Below is a small trained network, with its code and all its weights. Each question gives an input and a class and asks what happens when units are switched off, that is, made to give their printed mean instead of their output.

import numpy as np


def w(rows, s, z=0):
    codes = np.array(rows[::2]) - 128.0
    scale = np.full(codes.shape[1], s)
    scale[-1] = z or s
    return codes * scale


def f(y):
    return y / 2 * (1 + np.tanh(0.7978845608 * (y + 0.044715 * y**3)))


def log_softmax(a):
    a = a - a.max(-1, keepdims=True)
    return a - np.log(np.exp(a).sum(-1, keepdims=True))


def net(x, mask):
    res = np.array(x, float).reshape(1, 5) / 4 @ E
    y = f(res @ A[0][:, :-1].T + A[0][:, -1])
    res = res + np.where(mask, y, B[0][:, -1]) @ B[0][:, :-1]
    return log_softmax(res[-1] @ U[:, :-1].T + U[:, -1])


A, B = {}, {}
E = w([
[33,155,96,61],'x0',
[43,153,199,209],'x1',
[128,128,128,129],'x2',
[151,155,242,28],'x3',
[103,3,138,122],'x4',
],0.0054)
A[0] = w([
[92,137,110,102,72],'N0',
[188,118,57,68,13],'N1',
[77,39,134,98,14],'N2',
[116,113,65,174,85],'N3',
[157,232,107,139,46],'N4',
[103,37,141,122,23],'N5',
[58,151,199,197,43],'N6',
[144,128,195,71,65],'N7',
[166,129,104,116,28],'N8',
[114,112,54,180,56],'N9',
[2,144,63,46,12],'N10',
[237,97,173,208,47],'N11',
[146,129,192,71,76],'N12',
[51,136,89,71,29],'N13',
[159,232,108,142,50],'N14',
[190,115,66,65,20],'N15',
[126,117,54,175,88],'N16',
[145,127,201,73,67],'N17',
[76,144,98,86,43],'N18',
[89,134,169,173,57],'N19',
[105,6,153,125,48],'N20',
[189,114,67,66,39],'N21',
[154,212,115,138,66],'N22',
[140,125,202,80,53],'N23',
[142,127,196,79,69],'N24',
[233,107,172,196,41],'N25',
[94,8,154,120,28],'N26',
[114,111,44,171,94],'N27',
[58,145,204,199,4],'N28',
[180,119,72,73,37],'N29',
[155,236,108,142,72],'N30',
[144,128,196,73,66],'N31',
[119,115,71,169,86],'N32',
],0.01,0.0034)
B[0] = w([
[124,134,152,119,123],'N0',
[132,66,157,184,177],'N1',
[210,107,128,104,166],'N2',
[127,174,108,155,183],'N3',
[193,110,98,101,186],'N4',
[174,110,99,102,159],'N5',
[135,59,145,196,234],'N6',
[126,173,107,164,196],'N7',
[121,110,149,135,100],'N8',
[135,185,107,165,189],'N9',
[144,168,253,87,253],'N10',
[109,165,231,70,234],'N11',
[121,173,105,161,199],'N12',
[143,141,190,109,169],'N13',
[200,109,101,103,189],'N14',
[122,67,147,181,179],'N15',
[131,183,118,167,193],'N16',
[135,180,109,168,203],'N17',
[142,135,170,108,138],'N18',
[118,90,129,149,155],'N19',
[197,110,73,95,218],'N20',
[126,70,149,187,185],'N21',
[177,113,107,104,166],'N22',
[146,172,119,167,187],'N23',
[134,171,114,163,190],'N24',
[117,158,220,84,212],'N25',
[207,105,85,96,208],'N26',
[138,195,113,172,211],'N27',
[147,64,150,196,217],'N28',
[123,82,147,172,165],'N29',
[205,112,96,103,205],'N30',
[129,174,108,164,196],'N31',
[125,167,112,150,169],'N32',
],0.04,0.0027)
U = w([
[116,192,97,168,104],'0',
[112,68,139,173,112],'1',
[119,157,184,81,96],'2',
[164,116,76,86,113],'3',
[107,135,117,124,252],'4',
[2,105,59,67,130],'5',
[69,110,88,97,70],'6',
],0.008,0.018)

Each question gives the input, the list of numbers given to net, and the class t.
The units are the neurons (one row each of A and B). Each row of codes is followed by its name. A weight is (code - 128) times the scale printed after its matrix; where a second scale follows, it is the last column's (A, B and U).
mask holds one flag per neuron, in row order. A switched-off neuron (its flag False) gives its mean, the last column of its row in B, instead of its output. The means were averaged over made-up inputs and are rounded, as every weight is.
A unit's drop is (log p(t) with every unit on - log p(t) with that unit switched off) / (log p(t) with every unit on - log p(t) with every unit switched off).
The circuit of an input: a set's keep is (log p(t) with only the set's units on - log p(t) with every unit switched off) / (log p(t) with every unit on - log p(t) with every unit switched off). Starting from the 12 units with the biggest drops (on a tie, the unit counted first), units are removed one at a time, each time the one whose removal leaves the highest keep (on an exact tie, the one counted first), for as long as the keep stays at least 0.8.
circuit, biggest first: the units of the circuit, biggest drop first
unit that matters most: the unit with the biggest drop
top k neurons: the k neurons with the biggest drops, biggest first
drop when u is switched off: that unit's drop, to one decimal
input [-1,-8,7,-8,2], class 0: circuit, biggest first : (N27)
input [2,-8,0,-8,-4], class 0: top 4 neurons : (N27 N16 N9 N3)
input [5,8,0,8,8], class 0: circuit, biggest first : (N17 N23)
input [5,6,6,2,3], class 1: circuit, biggest first : (N6 N28)
input [-8,1,-3,6,1], class 2: top 2 neurons : (N11 N25)
input [4,4,3,-8,8], class 0: top 2 neurons : (N27 N9)
input [6,-6,6,-5,0], class 1: top 4 neurons : (N1 N21 N15 N29)
input [-5,-3,8,1,8], class 3: top 2 neurons : (N20 N26)
input [7,5,-5,-5,-3], class 2: top 2 neurons : (N10 N13)
input [-8,-1,-6,-7,-5], class 2: top 2 neurons : (N11 N25)
input [8,-7,2,-2,6], class 2: top 3 neurons : (N10 N13 N6)
input [-6,-8,5,2,8], class 1: top 3 neurons : (N21 N15 N1)
input [0,-5,-4,-1,-6], class 3: circuit, biggest first : (N30 N14)
input [8,7,0,3,4], class 2: unit that matters most : N10
input [7,7,3,-3,-1], class 1: top 3 neurons : (N6 N28 N11)
input [8,-8,1,-5,0], class 1: top 3 neurons : (N1 N21 N15)
input [8,5,8,-3,1], class 2: drop when N10 is switched off : 0.5
input [-8,-8,-5,1,-3], class 1: drop when N15 is switched off : 0.6
input [4,4,-6,4,-6], class 3: drop when N19 is switched off : 0.0
input [-3,-6,-7,6,8], class 3: circuit, biggest first : (N20)
